The rows lie along a hidden order. The number after each row says roughly how far along it the row is, from 0 to 20. A new part has a new order.
In the rows, 100 means zero.
[108 105  93 103  97 116  81 109 107 103 101 104 100  85   0  98  66  96
 116 102 109 100 103 117 108  86 104  96  99 105 103  97  91 106 107 132
  87 105  91 104 131 108 100  72 107 111 103 104  97 103  86  97  87 115
  95] | 12
[103 120  75  96 108 101 110  79 114 105 103  95  96  86 200 110 119  89
  96  83 101  70  97 108 116 105 100  99  95 101  99 103  82  92  93 109
 116  73 101 100 120  99 102 113  97 114  96 104 113  93  97 100  99 103
 106] | 20
[100 127 130 100 103 113 104 116  23 104  92 109 100 104 104 110 123  97
  89 121  99  99  98  90 102 124 125  94  95  91  92 109  79  83  84  99
 119 111 105  97 161  99  95  93  97 106  96 104 119 105 115  96 110  88
 103] | 13
[121 112  80  97 110 100 103 112 109 108 103  95  98  97 141  95 106  85
 102  82 100  62  98 108 126  95 107 101  93  92  97 100  82  90  88 106
 113  82  95 100 121 109 108  90  98 105  95 105 110  97  90 109  97 104
 102] | 19
[102 128 134  99 105 107 104 116  66 105  92 108  99 103 113 110 118  97
  88 119 100 106 104  85 101 122 124  93  95  90  92 105  79  88  84 100
 116 113 102  98 173  97  94  85  95 108  98  99 113 105 113  96 107  91
 101] | 14
[122  98  82  96 108  99 101 119 123 107 102  96  98  99 117  88  99  88
 105  83 101  64 101 106 129  87 111  97  95  91  96  98  82  90  88 112
 106  87  93 100 126 112 110  77  99 107  97 106 109  99  89 112  98 105
 102] | 18
[ 97  63  80 101  99 115 105  91  54  94 106  93 104 111  91 120 102  98
 119  89  93 111  88 109  97  93 116 104  98 112 113  99 103 125 111 104
 110  94  97  93 122  99 110 112 106  91 106 103  91 102 101  99  98 101
  98] | 4
[124 109  88  99 106 105  93 125  99 107 102  97  98  95  70  87  86  90
 108  90 104  71 104 110 127  93 110  96  91  95  97  95  79  91  89 122
 108  95  92 100 148 113 106  75  99 110  96 105 105 101  86 118  98 111
  99] | 17
[124 110  85 103 100 115  81 113 107 105 102 101  99  84  12  92  76  93
 112 101 108  90 106 114 112  89 109  96  96 101 101  96  81  98  98 139
  95 102  90 103 146 111 101  71 103 116 101 105  95 104  84 103  90 117
  96] | 14
[127 110  94 100  96  94  98 120  74  97  96  94 100 117  54  85  88 104
 105  98  97 103 113 104 113 110  98 105  91 101  97 110 107 118 106  69
 102 108  89  96  58  99 101 115  92 110 102  94  88 100 107  89 102  93
  89] | 0
[ 74 106 106 106  83  91 104  79  83  98 104  98 104 100 106  82 101 105
  94 100 102 121  93  95  81 104  67 106 101 114  97  99 117  99  94  96
  92  97 109 103  98  97  92  97 101  73  93  95 101 101 103 106 110  97
 106] | 2
[127 102  86 100 106 105  93 124 115 106 102  97  98  94  86  92  91  89
 107  87 105  63 103 111 128  90 110  96  93  92  98  97  81  94  86 118
 103  98  91 101 145 113 108  76 100 108  97 106 105 101  85 112  97 109
 100] | 17
[ 87 103 109 103  86 110 114  88  69 100 101 103 104 110  91  96 130 104
  90  99  95 104  82  98  74 110  82 102 103 101  97 102 106  84  91 111
  99  92 111  94  64 106  94 110 100  80  90  95 101 102 100 109 111  85
 108] | 6
[109 134 121 102  92 136 112  99  26 104  97 104 102 111  92 105 131  95
  95 108  97  94  86 101  89 125 109  98  92  97  94 111  81  81  78 119
 114  92 106  90 153 109  92 103  94  97  91  96 109 104 110  91 114  78
 107] | 9
[100 121 133  99 103 107 103 118  66 105  92 108  98 101 108 110 114  99
  88 117 100 103 104  85 110 120 125  95  96  90  92 104  80  88  81  90
 114 111 103  98 181  97  94  90  94 104  99  98 113 106 114  99 107  94
 102] | 14
[ 98 129  85  96 104  93 107  65 132 102 101  98  94  75 200 119 116  88
  91  98 104  96  98  98 108 108  95  97 100 111 105  98  88  88  96 119
 114  73 105 102 117  98  96 127  96 113  98 105 106  93 100  97  95 108
 106] | 20
[ 97 103  83 103  98 125  83  91  99 101 103 104 102  86  15 106  69  94
 115 105 109 110 102 118  96  87 110  98 100 113 107  99  88 112 108 134
  92  96  94 101 131 108  98  78 110 108 105 104  94 103  90  92  89 114
  96] | 11

New part:
[116  58  97  48  79  97  77 127  94  69  89 109 101  76 106  59  95  88
 111 108 120  74  87  75 106  93 101  86  84 103  85 102 125  86  92  95
 136] | 0
[ 76 115  93 138  90 103  19 104  84 104  83 105  76 115  94 125 105 117
  90  92 111  93  94  85 103 147  90 119 116  98 118 149  76 129 106 128
  92] | 20
[108  52  99  55  75 108  79 118 102  87  98  99 108  71 139  83 102 101
 103  96 103  86  78  97 111  77  96  81 103 101  90 114 119  82 106 105
 114] | 10
[102 102  95  95 118  84  69 103  82  63 109 104  85 101  85  74  92  91
 104 104 114  58  97  91  74 148 100 113  98 118 114  87  91 113  96  75
 105] | 4
[ 93  89  94  94  96  96  42 109  84  75  96 102  86  93 106  88  99 103
  99  96 114  72  86  90  90 132  94 108 105 111 111 116  90 112 106  97
 106] | 12
[110  75 102  90  65  91 115  96 114  73 125 120  89 108  91  86  78  83
 117 112  93  69 126  95  93 141 107  99  80 100  96  84 133 101  76 107
 105] | 0
[110 127  96 101 132  94 108 118  79 104  66 100 102  98  58  78 109  94
  99 110 127 118  93  71 105  81 103 102  85  98  89  91  92  99  95  83
 131] | 1
[ 94  73 105  96  43 117 104  93 124 119 102 105 106  96 134 127  97 108
 102  94  83 119 106 112 128  76  99  88 101  83  86 127 126  92  99 141
  92] | 16
[ 95  94 104 105  69  90 119  67 116  73 136 109  88 109 108  95  76  89
 110 100  84  67 127 125  80 144 105 109  91 112 106  75 113 114  91  95
  80] | 6
[ 94 125 100 123 111  92 112  81  97  94 112 100  92 114  84 103  93  97
  99 101  97  94 113 110  84 124 102 114  98 108 110  84  87 114  99  91
  87] | 8
[ 84 110  92 110 120  96  27 106  73  81  90  92  85  96 107  96 107 111
  90  89 117  75  77  96  84 135  90 116 118 117 122 121  66 121 118  89
  95] | 17
[100  68 103  74  67 101  95  91 113  79 120 103 100  87 132  89  89  97
 106  96  89  77 100 117  96 104 100  92 100 107 100  95 117  97 102 102
  93] | 10
[ 94  50  93  71  85 100   3 122  87  61 111 101  85  79 141  86 100 107
 100  89 108  42  71  94  86 148  88  98 124 114 121 138  97 107 111 106
 100] | 18
[112  80 102  77 114 106 119 114 106 108 107  92 117  87 118  99 109 101
  99  99  90 106  86 103 102  71  99  83 109  96  98  99 105  79 104  94
 100] | 9
[101  53  99  61  71 108  65 114 103  85 103  99 104  75 143  89 101 105
 102  93 100  80  79 102 106  90  95  85 110 103  98 118 113  88 108 109
 106] | 13
[101 128  95 105 141  88  93 101  74  87  87  93  97 100  75  77 105  96
  96 102 120  92  91  92  82 106 100 112  97 115 107  80  74 109 109  66
 109] | 4
[ 79  66  96 102  34 100  18  94 103  63 110 117  68 103 125 106  84 106
 105  93 103  51 103  99  97 174  93 114 102 107 112 141 111 129  97 135
  93] | 18
[116 133 105 101 143 100 188  96 102 130  90  88 126  99  81  94 110  92
  97 106  96 147 104 107 105  34 108  90  88  94  84  61  96  78 101  71
 106] | 0
[ 96  63  98  72  77 106  56 109  98  82 106  97  99  78 141  92 101 107
  99  90 100  75  79 107 100 101  93  92 114 107 105 120 102  96 113 105
  98] | 16
[ 96 125 104 109 111 112 140  89 102 137  79  83 122  91 109 114 116 110
  89  92  95 154  91 117 117  24 100  93 103  92  86  94  88  89 118  94
  95] | 13
[111 110  99  82 123  98 121 111  87 100  78  94 113  86  89  75 106  94
  99 104 116 116  88  90 105  61 103  94  90 102  88  82  97  87 103  77
 122] | 2
[ 98  60  98  80  46 102  48 113 106  80  97 118  85  96 112  95  89  97
 110 104 107  73 102  82 113 131  98  97  92  93  94 130 129 104  87 131
 114] | 10
[ 90 148  94 144 126  90  62 105  75 106  72 108  79 127  44 107 104 102
  95 107 124 108 107  69  98 138  99 125  94  98 109 113  75 127  92 103
 111] | 9
[ 87  87  98 111  31 109  46 101 106  95  78 123  77 112  92 113  88 103
 106 104 111  96 116  76 127 130  98 110  83  85  87 139 123 119  84 150
 116] | 12
[116  75  96  63 131  89  84 122  86  67 114  97 103  83 105  64 100  91
 104 103 109  61  80  91  77 119  98  92 106 116 113  86  97 101 102  67
 112] | 3
[107  90  99  85 119  92 101 103  97  79 118  98 100  95 103  84  96  93
 104 101  98  74  97 103  80 119 101  99 103 112 110  84  98  96 100  79
  97] | 6
[ 82  90  96 101  58 100  38  93  92  78  90 109  80  97 113  96  91 105
 100  94 113  77  98  96 105 131  95 113  99 107 103 125  99 121 106 118
 103] | 14
[106  72  98  76  71 104  70 122  97  90  81 110  97  89 100  88  99  98
 105 105 116  94  92  75 116  94  99  92  90  92  87 121 119  95  92 117
 127] | 7
[105  91 102  77 108  97 119  88 101  82 120  89 111  81 127  79  97  95
 100  94  92  82  91 126  83  89 101  95 104 118 103  70  96  91 112  69
  90] | 7
[ 95 123 102 124  98  93 126  75 105  98 105 105  93 117  81 103  89  94
 102 103  95 100 122 111  91 118 105 113  90 103 102  80  98 114  93  97
  88] | 7
